Here is a tiny trained network, its code and every weight. The questions are about switching its units off for an input and a class, where a switched-off unit gives its printed mean instead of its output.

import numpy as np


def w(rows, s, z=0):
    codes = np.array(rows[::2]) - 128.0
    scale = np.full(codes.shape[1], s)
    scale[-1] = z or s
    return codes * scale


def norm(h):
    return h / np.sqrt((h * h).mean(-1, keepdims=True) + 1e-5)


def f(y):
    return np.maximum(y, 0)


def log_softmax(a):
    a = a - a.max(-1, keepdims=True)
    return a - np.log(np.exp(a).sum(-1, keepdims=True))


def net(x, mask):
    res = np.array(x, float).reshape(1, 3) / 4 @ E
    u = 0
    for l in range(4):
        y = f(norm(res) @ A[l][:, :-1].T + A[l][:, -1])
        res = res + np.where(mask[u : u + 9], y, B[l][:, -1]) @ B[l][:, :-1]
        u += 9
    return log_softmax(norm(res)[-1] @ U[:, :-1].T + U[:, -1])


A, B = {}, {}
E = w([
[154,254,173,159,121,162,89,60],'x0',
[161,111,6,202,171,75,140,65],'x1',
[139,79,133,81,62,167,158,17],'x2',
],0.0091)
A[0] = w([
[162,192,114,54,172,198,139,45,84],'0.n0',
[76,127,7,171,173,130,152,1,37],'0.n1',
[146,176,56,126,83,184,139,172,77],'0.n2',
[141,142,53,176,149,104,159,96,2],'0.n3',
[148,127,202,76,87,248,174,183,162],'0.n4',
[98,69,193,121,116,48,170,36,105],'0.n5',
[145,244,132,128,123,71,91,127,172],'0.n6',
[45,120,81,71,194,100,144,209,83],'0.n7',
[140,36,103,94,130,106,174,146,144],'0.n8',
],0.0047,0.0057)
B[0] = w([
[80,103,71,200,101,151,162,237,170],'0.n0',
[123,137,180,68,142,40,70,115,186],'0.n1',
[118,137,129,128,124,124,168,144,128],'0.n2',
[156,129,133,85,116,41,56,140,139],'0.n3',
[100,120,72,96,168,2,32,53,254],'0.n4',
[97,195,65,86,91,99,167,171,172],'0.n5',
[70,72,45,155,76,153,93,158,217],'0.n6',
[104,171,76,139,57,216,158,83,190],'0.n7',
[127,146,113,223,54,152,91,157,215],'0.n8',
],0.0061,0.005)
A[1] = w([
[141,189,79,181,67,109,130,135,105],'1.n0',
[192,254,189,196,137,218,107,58,2],'1.n1',
[144,185,172,161,246,144,155,223,15],'1.n2',
[169,79,184,114,97,196,185,1,55],'1.n3',
[77,116,116,89,166,60,132,129,116],'1.n4',
[191,135,154,81,132,66,147,119,92],'1.n5',
[140,113,151,166,84,128,214,106,103],'1.n6',
[114,175,164,112,117,166,105,107,78],'1.n7',
[225,116,81,156,230,102,196,70,7],'1.n8',
],0.0074,0.0043)
B[1] = w([
[144,140,136,139,119,156,43,94,252],'1.n0',
[2,50,114,251,15,208,57,153,210],'1.n1',
[159,253,60,110,132,86,215,141,189],'1.n2',
[163,243,69,86,145,120,215,174,210],'1.n3',
[155,158,138,189,146,207,122,106,216],'1.n4',
[74,141,103,156,109,199,75,133,139],'1.n5',
[112,172,154,102,178,144,106,169,158],'1.n6',
[92,76,133,175,159,109,128,108,188],'1.n7',
[157,108,196,125,171,48,62,53,170],'1.n8',
],0.0073,0.0038)
A[2] = w([
[143,128,126,95,97,153,191,95,55],'2.n0',
[122,152,131,154,159,130,118,149,116],'2.n1',
[121,63,134,140,136,147,165,162,22],'2.n2',
[124,120,113,121,142,168,138,136,51],'2.n3',
[135,71,127,132,115,121,166,156,73],'2.n4',
[136,141,123,143,110,129,78,119,133],'2.n5',
[92,135,253,69,129,157,131,161,3],'2.n6',
[128,89,123,118,126,126,167,150,1],'2.n7',
[129,127,142,111,168,110,107,105,52],'2.n8',
],0.016,0.0033)
B[2] = w([
[101,228,97,101,160,122,200,205,184],'2.n0',
[125,138,117,69,108,152,187,82,203],'2.n1',
[52,146,186,212,2,197,46,131,171],'2.n2',
[191,112,139,135,116,153,91,117,133],'2.n3',
[72,152,195,155,103,174,93,120,178],'2.n4',
[145,65,160,87,130,145,160,164,254],'2.n5',
[222,75,125,171,190,24,100,29,231],'2.n6',
[118,133,147,151,108,194,91,127,154],'2.n7',
[161,70,98,179,68,151,141,139,145],'2.n8',
],0.0089,0.0066)
A[3] = w([
[134,205,88,120,190,103,145,255,18],'3.n0',
[109,219,99,108,161,145,246,171,79],'3.n1',
[177,103,159,139,165,41,89,61,11],'3.n2',
[138,112,244,99,133,92,122,142,75],'3.n3',
[161,97,102,41,89,165,205,104,173],'3.n4',
[97,131,184,51,142,142,86,164,5],'3.n5',
[125,139,80,173,147,73,104,146,198],'3.n6',
[143,203,113,140,139,146,75,110,166],'3.n7',
[200,51,205,71,97,171,139,188,139],'3.n8',
],0.0083,0.0028)
B[3] = w([
[107,178,130,73,100,122,176,117,233],'3.n0',
[176,156,99,68,154,110,184,146,255],'3.n1',
[174,70,89,140,173,94,129,110,246],'3.n2',
[157,122,5,149,129,103,143,108,175],'3.n3',
[132,176,172,115,171,124,158,168,195],'3.n4',
[148,91,129,149,74,106,161,103,146],'3.n5',
[146,120,215,78,121,132,139,93,229],'3.n6',
[103,85,135,110,110,116,169,171,196],'3.n7',
[125,164,134,153,215,165,112,154,175],'3.n8',
],0.011,0.0055)
U = w([
[190,49,110,137,164,28,99,57,165],'0',
[36,112,141,195,43,201,66,152,189],'1',
[114,201,111,41,120,111,232,151,159],'2',
[140,131,143,141,249,199,113,186,5],'3',
],0.016,0.003)

Each question gives the input, the list of numbers given to net, and the class t.
The units are the neurons (one row each of A and B). Each row of codes is followed by its name. A weight is (code - 128) times the scale printed after its matrix; where a second scale follows, it is the last column's (A, B and U).
mask holds one flag per neuron, layer by layer. A switched-off neuron (its flag False) gives its mean, the last column of its row in B, instead of its output. The means were averaged over made-up inputs and are rounded, as every weight is.
A unit's drop is (log p(t) with every unit on - log p(t) with that unit switched off) / (log p(t) with every unit on - log p(t) with every unit switched off).
The circuit of an input: a set's keep is (log p(t) with only the set's units on - log p(t) with every unit switched off) / (log p(t) with every unit on - log p(t) with every unit switched off). Starting from the 12 units with the biggest drops (on a tie, the unit counted first), units are removed one at a time, each time the one whose removal leaves the highest keep (on an exact tie, the one counted first), for as long as the keep stays at least 0.8.
units of the circuit, in order: the units of the circuit, biggest drop first
top k neurons: the k neurons with the biggest drops, biggest first
top k neurons in layer l: the k neurons of layer l with the biggest drops, biggest first
drop when u is switched off: that unit's drop, to one decimal
input [-3,-3,2], class 3: top 3 neurons => (0.n4; 3.n8; 2.n6)
input [-1,-1,1], class 3: top neuron => (2.n5)
input [1,-4,-4], class 0: top 2 neurons => (1.n3; 0.n0)
input [4,7,-8], class 2: top 2 neurons in layer 3 => (3.n0; 3.n7)
input [0,1,-3], class 3: top 2 neurons => (0.n6; 2.n5)
input [6,5,-5], class 1: units of the circuit, in order => (0.n4; 1.n1)
input [-7,-7,2], class 0: top 3 neurons => (2.n6; 0.n6; 1.n1)
input [6,5,2], class 1: top 3 neurons => (1.n1; 0.n4; 2.n6)
input [-4,-3,4], class 1: units of the circuit, in order => (3.n1; 2.n4)
input [-7,-5,7], class 1: top 2 neurons => (2.n2; 2.n4)
input [4,-3,0], class 1: top 2 neurons => (2.n6; 3.n2)
input [-6,4,7], class 2: top 2 neurons in layer 1 => (1.n3; 1.n1)
input [-4,-1,-4], class 1: top 2 neurons => (0.n7; 1.n3)
input [6,-7,0], class 0: top neuron => (2.n6)
input [-7,-8,8], class 0: top 3 neurons => (2.n6; 0.n7; 1.n2)
input [1,-1,-2], class 3: top 2 neurons => (2.n5; 3.n8)
input [1,6,7], class 2: top 2 neurons in layer 2 => (2.n6; 2.n0)
input [-6,-3,-6], class 1: top 2 neurons in layer 2 => (2.n2; 2.n0)
input [3,-3,-2], class 3: drop when 2.n6 is switched off => 0.5
input [4,3,6], class 2: units of the circuit, in order => (1.n3)
input [-4,7,8], class 2: drop when 2.n0 is switched off => 0.8
input [3,-6,-5], class 0: drop when 2.n6 is switched off => 0.6
